Here is a tiny trained network, its code and every weight. The questions are about switching its units off for an input and a target symbol, where a switched-off unit gives its printed mean instead of its output.

import numpy as np


def w(rows, s, z=0):
    codes = np.array(rows[::2]) - 128.0
    scale = np.full(codes.shape[1], s)
    scale[-1] = z or s
    return codes * scale


def f(y):
    return y / 2 * (1 + np.tanh(0.7978845608 * (y + 0.044715 * y**3)))


def softmax(a):
    e = np.exp(a - a.max(-1, keepdims=True))
    return e / e.sum(-1, keepdims=True)


def log_softmax(a):
    a = a - a.max(-1, keepdims=True)
    return a - np.log(np.exp(a).sum(-1, keepdims=True))


def net(x, mask):
    ids = ['ΔΦΨΩβγεζμτ'.index(c) for c in x.split()]
    T = len(ids)
    res = E[ids] + P[:T]
    r = res
    for j in range(2):
        rows = slice(2 * j, 2 * j + 2)
        q, k, v = (r @ M[0][rows].T for M in (Q, K, V))
        z = softmax(np.where(np.tri(T) > 0, q @ k.T / 2**0.5, -1e9)) @ v
        o = O[0][rows]
        res = res + np.where(mask[j], z, o[:, -1]) @ o[:, :-1]
    y = f(res @ A[0][:, :-1].T + A[0][:, -1])
    res = res + np.where(mask[2:6], y, B[0][:, -1]) @ B[0][:, :-1]
    return log_softmax(res[-1] @ U[:, :-1].T + U[:, -1])


Q, K, V, O, A, B = {}, {}, {}, {}, {}, {}
E = w([
[95,140,126,113,227,105],'Δ',
[122,75,50,207,222,124],'Φ',
[115,3,88,153,101,160],'Ψ',
[114,113,33,103,204,130],'Ω',
[77,179,90,151,177,121],'β',
[97,57,185,72,174,98],'γ',
[136,147,100,106,48,113],'ε',
[89,54,103,174,129,125],'ζ',
[135,66,119,77,89,201],'μ',
[141,37,119,230,198,172],'τ',
],0.02)
P = w([
[210,137,50,150,143,66],'0',
[195,130,89,148,158,75],'1',
[178,127,117,144,171,97],'2',
[159,113,111,137,181,114],'3',
[137,106,109,124,186,130],'4',
[117,112,106,108,195,143],'5',
[87,108,116,114,169,171],'6',
[61,111,125,107,174,181],'7',
[49,106,141,108,171,206],'8',
[33,107,145,100,183,215],'9',
[9,105,176,105,170,235],'10',
[2,91,143,136,204,225],'11',
],0.0099)
Q[0] = w([
[210,236,237,153,51,39],'h0',
[93,61,134,108,136,76],'h0',
[138,116,147,115,71,93],'h1',
[2,31,83,144,155,90],'h1',
],0.0093)
K[0] = w([
[237,198,103,147,34,39],'h0',
[101,178,87,201,144,124],'h0',
[192,198,79,130,153,156],'h1',
[24,139,129,89,180,255],'h1',
],0.0086)
V[0] = w([
[117,162,123,211,161,229],'h0',
[204,133,131,191,161,141],'h0',
[181,136,92,86,111,253],'h1',
[121,11,171,155,52,106],'h1',
],0.011)
O[0] = w([
[146,175,92,133,121,171,255],'h0',
[135,180,129,103,125,200,173],'h0',
[246,125,116,90,160,91,234],'h1',
[60,119,91,47,124,98,252],'h1',
],0.013,0.0057)
A[0] = w([
[87,150,82,182,194,100,2],'n0',
[87,84,117,132,189,208,144],'n1',
[88,228,129,132,204,56,36],'n2',
[159,255,202,159,86,114,32],'n3',
],0.0066,0.0019)
B[0] = w([
[55,115,212,164,199,143,161],'n0',
[89,246,146,179,153,89,254],'n1',
[220,36,91,152,67,222,149],'n2',
[173,75,45,165,2,157,126],'n3',
],0.0086,0.0082)
U = w([
[194,42,216,145,192,207,148],'Δ',
[139,115,163,170,118,145,87],'Φ',
[86,20,11,112,132,204,129],'Ψ',
[224,88,103,128,185,94,122],'Ω',
[156,65,115,186,99,198,76],'β',
[59,91,133,44,181,122,152],'γ',
[147,236,98,98,47,68,255],'ε',
[41,82,103,144,129,97,94],'ζ',
[197,63,144,64,167,146,193],'μ',
[143,254,78,90,67,161,78],'τ',
],0.0067,0.0068)

Each question gives the input, a string of symbols that net reads in full, and the target symbol t.
The units are the heads (2 rows each of Q, K, V and O) and the neurons (one row each of A and B). Each row of codes is followed by its name. A weight is (code - 128) times the scale printed after its matrix; where a second scale follows, it is the last column's (O, A, B and U).
mask holds one flag per unit, heads first, then neurons. A switched-off unit (its flag False) gives its mean, the last column of its rows in O or B, instead of its output. The means were averaged over made-up inputs and are rounded, as every weight is.
A unit's drop is (log p(t) with every unit on - log p(t) with that unit switched off) / (log p(t) with every unit on - log p(t) with every unit switched off).
The circuit of an input: a set's keep is (log p(t) with only the set's units on - log p(t) with every unit switched off) / (log p(t) with every unit on - log p(t) with every unit switched off). Starting from all 6 units, units are removed one at a time, each time the one whose removal leaves the highest keep (on an exact tie, the one counted first), for as long as the keep stays at least 0.8.
units of the circuit, in order: the units of the circuit, biggest drop first
unit that matters most: the unit with the biggest drop
k most important neurons: the k neurons with the biggest drops, biggest first
which heads matter: for each layer, one digit per head in row order, 1 if its drop is at least 0.15 and else 0, layers parted by /
drop when u is switched off: that unit's drop, to one decimal
input Ψ Φ τ μ μ Ψ Ψ ζ γ Ψ Ψ, target γ: which heads matter => 01
input Ψ μ Ψ Ω Ψ Ψ ζ ζ β γ Ψ, target ζ: which heads matter => 11
input ζ Φ Ψ Ω μ Ω τ Ω Ψ Ω μ Ω, target μ: units of the circuit, in order => (h1)
input β τ Ω γ γ ζ Ψ ζ ε Ψ γ Δ, target ζ: 2 most important neurons => (n1 n0)
input Ψ ε ζ Δ Ψ γ ζ, target ζ: units of the circuit, in order => (h1 h0)
input ζ μ μ Ψ ζ τ μ Φ, target Ω: which heads matter => 01
input Ψ Φ Ψ γ τ Ω, target τ: which heads matter => 10
input Ψ Ψ Ψ Ψ Ω Ψ ζ Ω Φ τ ζ Ψ, target τ: units of the circuit, in order => (h0 n1)
input Ω Φ μ Φ μ ε Ψ τ Δ, target τ: which heads matter => 10
input Ψ ζ γ Ψ γ μ, target γ: units of the circuit, in order => (h1 h0)
input Ω β Δ ζ γ Φ, target ζ: which heads matter => 01
input Ψ Ω ζ μ γ ε Φ β Ω Δ, target Δ: 2 most important neurons => (n0 n2)
input Ω τ μ, target τ: drop when n0 is switched off => 0.1
input Ψ Ψ Ψ, target γ: unit that matters most => h1
input Φ γ ζ ε ζ Ψ μ ζ Ψ μ Ψ β, target Ψ: drop when n1 is switched off => 0.2
input Ψ Φ γ Ψ Δ ζ τ β β, target τ: drop when h0 is switched off => 1.3
input μ μ τ Ψ Ψ Ψ Δ ζ ζ, target ζ: 2 most important neurons => (n1 n2)
